Below are the code and all the weights of a small trained network. Each question names an input and a class and asks about switching units off, where a switched-off unit gives its printed mean instead of its output.

import numpy as np


def w(rows, s, z=0):
    codes = np.array(rows[::2]) - 128.0
    scale = np.full(codes.shape[1], s)
    scale[-1] = z or s
    return codes * scale


def f(y):
    return np.maximum(y, 0)


def log_softmax(a):
    a = a - a.max(-1, keepdims=True)
    return a - np.log(np.exp(a).sum(-1, keepdims=True))


def net(x, mask):
    res = np.array(x, float).reshape(1, 4) / 4 @ E
    y = f(res @ A[0][:, :-1].T + A[0][:, -1])
    res = res + np.where(mask, y, B[0][:, -1]) @ B[0][:, :-1]
    return log_softmax(res[-1] @ U[:, :-1].T + U[:, -1])


A, B = {}, {}
E = w([
[114,254,48,225,77],'x0',
[157,195,20,49,228],'x1',
[62,96,58,31,32],'x2',
[232,215,195,64,45],'x3',
],0.0078)
A[0] = w([
[230,182,158,44,33,88],'N0',
[163,182,113,53,212,45],'N1',
[185,183,19,80,159,74],'N2',
[116,36,156,52,194,50],'N3',
[87,185,59,13,229,84],'N4',
[236,175,206,162,203,88],'N5',
[225,132,169,209,190,73],'N6',
[85,149,208,164,9,112],'N7',
[78,90,192,212,104,116],'N8',
[176,58,180,76,109,94],'N9',
[40,103,95,131,205,53],'N10',
[66,106,75,12,50,112],'N11',
[93,46,179,80,201,43],'N12',
[126,80,237,24,158,88],'N13',
[32,82,78,80,15,76],'N14',
[235,199,90,31,152,110],'N15',
[89,58,140,63,159,84],'N16',
[104,139,116,32,53,100],'N17',
[133,144,101,22,10,115],'N18',
[84,53,205,180,17,124],'N19',
[100,198,46,187,47,112],'N20',
[132,98,160,180,80,85],'N21',
[98,134,68,170,99,1],'N22',
[140,100,7,117,230,136],'N23',
[190,82,197,26,159,75],'N24',
[52,88,74,102,104,84],'N25',
[200,72,185,66,125,98],'N26',
[10,79,99,193,218,59],'N27',
[161,200,121,154,85,117],'N28',
[107,203,62,254,52,170],'N29',
[132,91,169,123,199,184],'N30',
[24,53,48,139,124,72],'N31',
[155,146,174,182,238,71],'N32',
],0.0085,0.0017)
B[0] = w([
[194,174,129,238,67,241],'N0',
[113,115,169,84,114,198],'N1',
[99,133,158,87,115,219],'N2',
[84,181,101,126,138,218],'N3',
[106,96,167,72,110,239],'N4',
[230,31,80,152,208,229],'N5',
[163,46,95,95,193,215],'N6',
[105,144,172,90,77,214],'N7',
[149,53,166,69,103,207],'N8',
[70,159,122,139,120,199],'N9',
[148,149,182,181,54,206],'N10',
[182,71,94,91,179,225],'N11',
[87,191,106,123,137,212],'N12',
[74,149,107,155,127,228],'N13',
[154,90,131,88,166,219],'N14',
[121,152,203,95,34,228],'N15',
[81,169,90,153,135,196],'N16',
[175,97,87,145,165,197],'N17',
[255,45,92,162,188,220],'N18',
[107,100,155,50,102,231],'N19',
[69,191,87,90,154,226],'N20',
[104,102,149,95,127,176],'N21',
[116,137,104,155,140,169],'N22',
[152,118,182,74,91,235],'N23',
[65,189,107,167,134,220],'N24',
[167,112,126,168,191,191],'N25',
[98,173,103,133,114,204],'N26',
[193,150,154,207,73,247],'N27',
[93,162,97,163,114,189],'N28',
[78,198,71,69,138,255],'N29',
[117,153,93,139,145,191],'N30',
[234,133,142,202,99,223],'N31',
[149,73,109,113,146,209],'N32',
],0.0091,0.0093)
U = w([
[181,78,78,114,204,113],'0',
[96,127,246,36,63,91],'1',
[170,167,159,209,71,253],'2',
[35,194,46,124,145,53],'3',
],0.013,0.0032)

Each question gives the input, the list of numbers given to net, and the class t.
The units are the neurons (one row each of A and B). Each row of codes is followed by its name. A weight is (code - 128) times the scale printed after its matrix; where a second scale follows, it is the last column's (A, B and U).
mask holds one flag per neuron, in row order. A switched-off neuron (its flag False) gives its mean, the last column of its row in B, instead of its output. The means were averaged over made-up inputs and are rounded, as every weight is.
A unit's drop is (log p(t) with every unit on - log p(t) with that unit switched off) / (log p(t) with every unit on - log p(t) with every unit switched off).
The circuit of an input: a set's keep is (log p(t) with only the set's units on - log p(t) with every unit switched off) / (log p(t) with every unit on - log p(t) with every unit switched off). Starting from the 12 units with the biggest drops (on a tie, the unit counted first), units are removed one at a time, each time the one whose removal leaves the highest keep (on an exact tie, the one counted first), for as long as the keep stays at least 0.8.
circuit, biggest first: the units of the circuit, biggest drop first
unit that matters most: the unit with the biggest drop
k most important neurons: the k neurons with the biggest drops, biggest first
drop of u: that unit's drop, to one decimal
input [7,-2,-5,-2], class 3: circuit, biggest first -> [N29]
input [-3,4,3,5], class 2: 3 most important neurons -> [N0 N18 N19]
input [-6,7,3,3], class 1: 3 most important neurons -> [N15 N4 N1]
input [5,-4,-7,5], class 0: circuit, biggest first -> [N5 N6]
input [-1,-6,7,-8], class 2: 3 most important neurons -> [N31 N27 N10]
input [6,6,1,1], class 1: circuit, biggest first -> [N15 N2]
input [-5,5,-4,7], class 2: 2 most important neurons -> [N0 N15]
input [4,-1,-7,-6], class 0: 2 most important neurons -> [N6 N0]
input [3,-7,0,7], class 1: 4 most important neurons -> [N19 N7 N27 N31]
input [7,2,6,-8], class 2: 3 most important neurons -> [N31 N27 N10]
input [8,-5,-8,-7], class 0: 2 most important neurons -> [N6 N8]
input [-5,-3,3,5], class 2: 3 most important neurons -> [N0 N29 N18]
input [-6,6,-5,7], class 2: 2 most important neurons -> [N0 N5]
input [2,-3,7,-8], class 2: circuit, biggest first -> [N31]
input [-7,1,0,-8], class 2: 3 most important neurons -> [N27 N31 N10]
input [-1,-7,-8,-5], class 0: 2 most important neurons -> [N6 N5]
input [8,-5,8,4], class 0: 3 most important neurons -> [N18 N14 N11]
input [0,-1,-8,6], class 0: 2 most important neurons -> [N5 N6]
input [-6,1,5,4], class 3: drop of N9 -> 0.2
input [5,6,-4,-5], class 1: unit that matters most -> N23
input [-6,8,4,2], class 1: drop of N4 -> 0.1
input [4,-3,-6,-4], class 0: drop of N20 -> 0.0
input [-5,-6,6,4], class 0: drop of N18 -> 0.9
